Below are the code and all the weights of a small trained network. Each question names an input and a class and asks about switching units off, where a switched-off unit gives its printed mean instead of its output.

import numpy as np


def w(rows, s, z=0):
    codes = np.array(rows[::2]) - 128.0
    scale = np.full(codes.shape[1], s)
    scale[-1] = z or s
    return codes * scale


def norm(h):
    return h / np.sqrt((h * h).mean(-1, keepdims=True) + 1e-5)


def f(y):
    return y / 2 * (1 + np.tanh(0.7978845608 * (y + 0.044715 * y**3)))


def log_softmax(a):
    a = a - a.max(-1, keepdims=True)
    return a - np.log(np.exp(a).sum(-1, keepdims=True))


def net(x, mask):
    res = np.array(x, float).reshape(1, 2) / 4 @ E
    u = 0
    for l in range(4):
        y = f(norm(res) @ A[l][:, :-1].T + A[l][:, -1])
        res = res + np.where(mask[u : u + 6], y, B[l][:, -1]) @ B[l][:, :-1]
        u += 6
    return log_softmax(norm(res)[-1] @ U[:, :-1].T + U[:, -1])


A, B = {}, {}
E = w([
[180,84,78,131,90,251,80],'x0',
[156,174,96,29,175,105,79],'x1',
],0.012)
A[0] = w([
[113,117,122,104,52,13,54,230],'L0N1',
[98,53,160,66,97,40,181,134],'L0N2',
[76,95,71,123,98,175,63,144],'L0N3',
[92,39,134,128,91,165,254,42],'L0N4',
[161,148,125,151,191,160,156,114],'L0N5',
[105,112,188,145,254,244,73,254],'L0N6',
],0.0065,0.003)
B[0] = w([
[132,176,97,197,79,68,104,244],'L0N1',
[173,55,169,197,99,139,2,242],'L0N2',
[99,139,147,115,132,49,126,223],'L0N3',
[131,191,38,146,185,93,162,221],'L0N4',
[46,53,137,111,221,129,83,122],'L0N5',
[55,181,129,222,91,12,86,251],'L0N6',
],0.0069,0.0031)
A[1] = w([
[105,168,97,164,124,94,87,196],'L1N1',
[148,98,117,106,101,140,131,26],'L1N2',
[156,1,76,136,140,194,74,1],'L1N3',
[154,131,162,72,62,155,155,71],'L1N4',
[165,52,63,114,58,208,74,27],'L1N5',
[74,86,184,131,138,203,204,5],'L1N6',
],0.0087,0.0036)
B[1] = w([
[153,99,149,163,135,254,71,254],'L1N1',
[63,112,125,147,116,47,66,111],'L1N2',
[87,172,168,87,82,124,124,172],'L1N3',
[131,194,105,177,109,74,117,107],'L1N4',
[81,204,212,79,89,104,95,208],'L1N5',
[89,104,143,187,162,136,233,132],'L1N6',
],0.0099,0.0066)
A[2] = w([
[194,153,127,104,153,115,106,85],'L2N1',
[98,125,221,143,187,74,123,18],'L2N2',
[172,156,1,38,178,92,101,120],'L2N3',
[135,138,200,162,144,37,115,1],'L2N4',
[63,94,96,159,76,108,255,113],'L2N5',
[208,85,119,146,128,188,110,127],'L2N6',
],0.011,0.0041)
B[2] = w([
[105,119,97,153,125,180,188,186],'L2N1',
[103,153,154,71,109,175,87,226],'L2N2',
[214,42,77,211,95,192,168,255],'L2N3',
[89,200,120,109,76,116,83,239],'L2N4',
[249,129,84,123,167,185,142,230],'L2N5',
[37,146,68,94,239,39,160,217],'L2N6',
],0.011,0.0046)
A[3] = w([
[2,241,137,108,24,189,66,184],'L3N1',
[186,92,177,136,81,124,140,92],'L3N2',
[194,35,57,215,113,152,177,203],'L3N3',
[174,61,144,136,45,103,89,3],'L3N4',
[114,182,145,67,70,132,39,187],'L3N5',
[205,56,50,44,121,66,49,50],'L3N6',
],0.0084,0.0019)
B[3] = w([
[150,247,118,62,126,20,135,249],'L3N1',
[125,104,96,117,144,124,103,134],'L3N2',
[167,88,112,165,77,193,104,197],'L3N3',
[97,105,115,183,115,86,173,132],'L3N4',
[220,146,165,137,77,88,83,204],'L3N5',
[135,123,124,202,138,180,188,131],'L3N6',
],0.011,0.015)
U = w([
[170,184,149,96,91,62,89,216],'0',
[194,61,92,179,130,251,129,194],'1',
[15,113,66,123,234,98,138,160],'2',
[124,57,148,85,157,114,187,1],'3',
[71,71,181,105,133,155,144,26],'4',
],0.017,0.0056)

Each question gives the input, the list of numbers given to net, and the class t.
The units are the neurons (one row each of A and B). Each row of codes is followed by its name. A weight is (code - 128) times the scale printed after its matrix; where a second scale follows, it is the last column's (A, B and U).
mask holds one flag per neuron, layer by layer. A switched-off neuron (its flag False) gives its mean, the last column of its row in B, instead of its output. The means were averaged over made-up inputs and are rounded, as every weight is.
A unit's drop is (log p(t) with every unit on - log p(t) with that unit switched off) / (log p(t) with every unit on - log p(t) with every unit switched off).
unit that matters most: the unit with the biggest drop
k most important neurons: the k neurons with the biggest drops, biggest first
k most important neurons of layer l: the k neurons of layer l with the biggest drops, biggest first
drop when u is switched off: that unit's drop, to one decimal
input [-3,-1], class 2: unit that matters most -> L1N5
input [-3,-3], class 2: 2 most important neurons -> L0N2, L1N5
input [-3,4], class 1: 2 most important neurons -> L1N5, L0N6
input [3,2], class 2: 2 most important neurons of layer 0 -> L0N6, L0N3
input [2,2], class 2: 2 most important neurons -> L2N6, L1N5
input [-2,3], class 2: 2 most important neurons -> L1N1, L2N6
input [3,-4], class 1: 2 most important neurons -> L0N2, L3N1
input [-2,-3], class 2: 2 most important neurons -> L2N6, L0N2
input [-3,3], class 2: 2 most important neurons -> L1N5, L1N1
input [-2,2], class 2: 2 most important neurons -> L2N6, L1N5
input [3,1], class 2: drop when L2N6 is switched off -> 0.8
input [3,0], class 2: drop when L2N6 is switched off -> 0.7
input [1,-4], class 1: drop when L0N2 is switched off -> 0.2
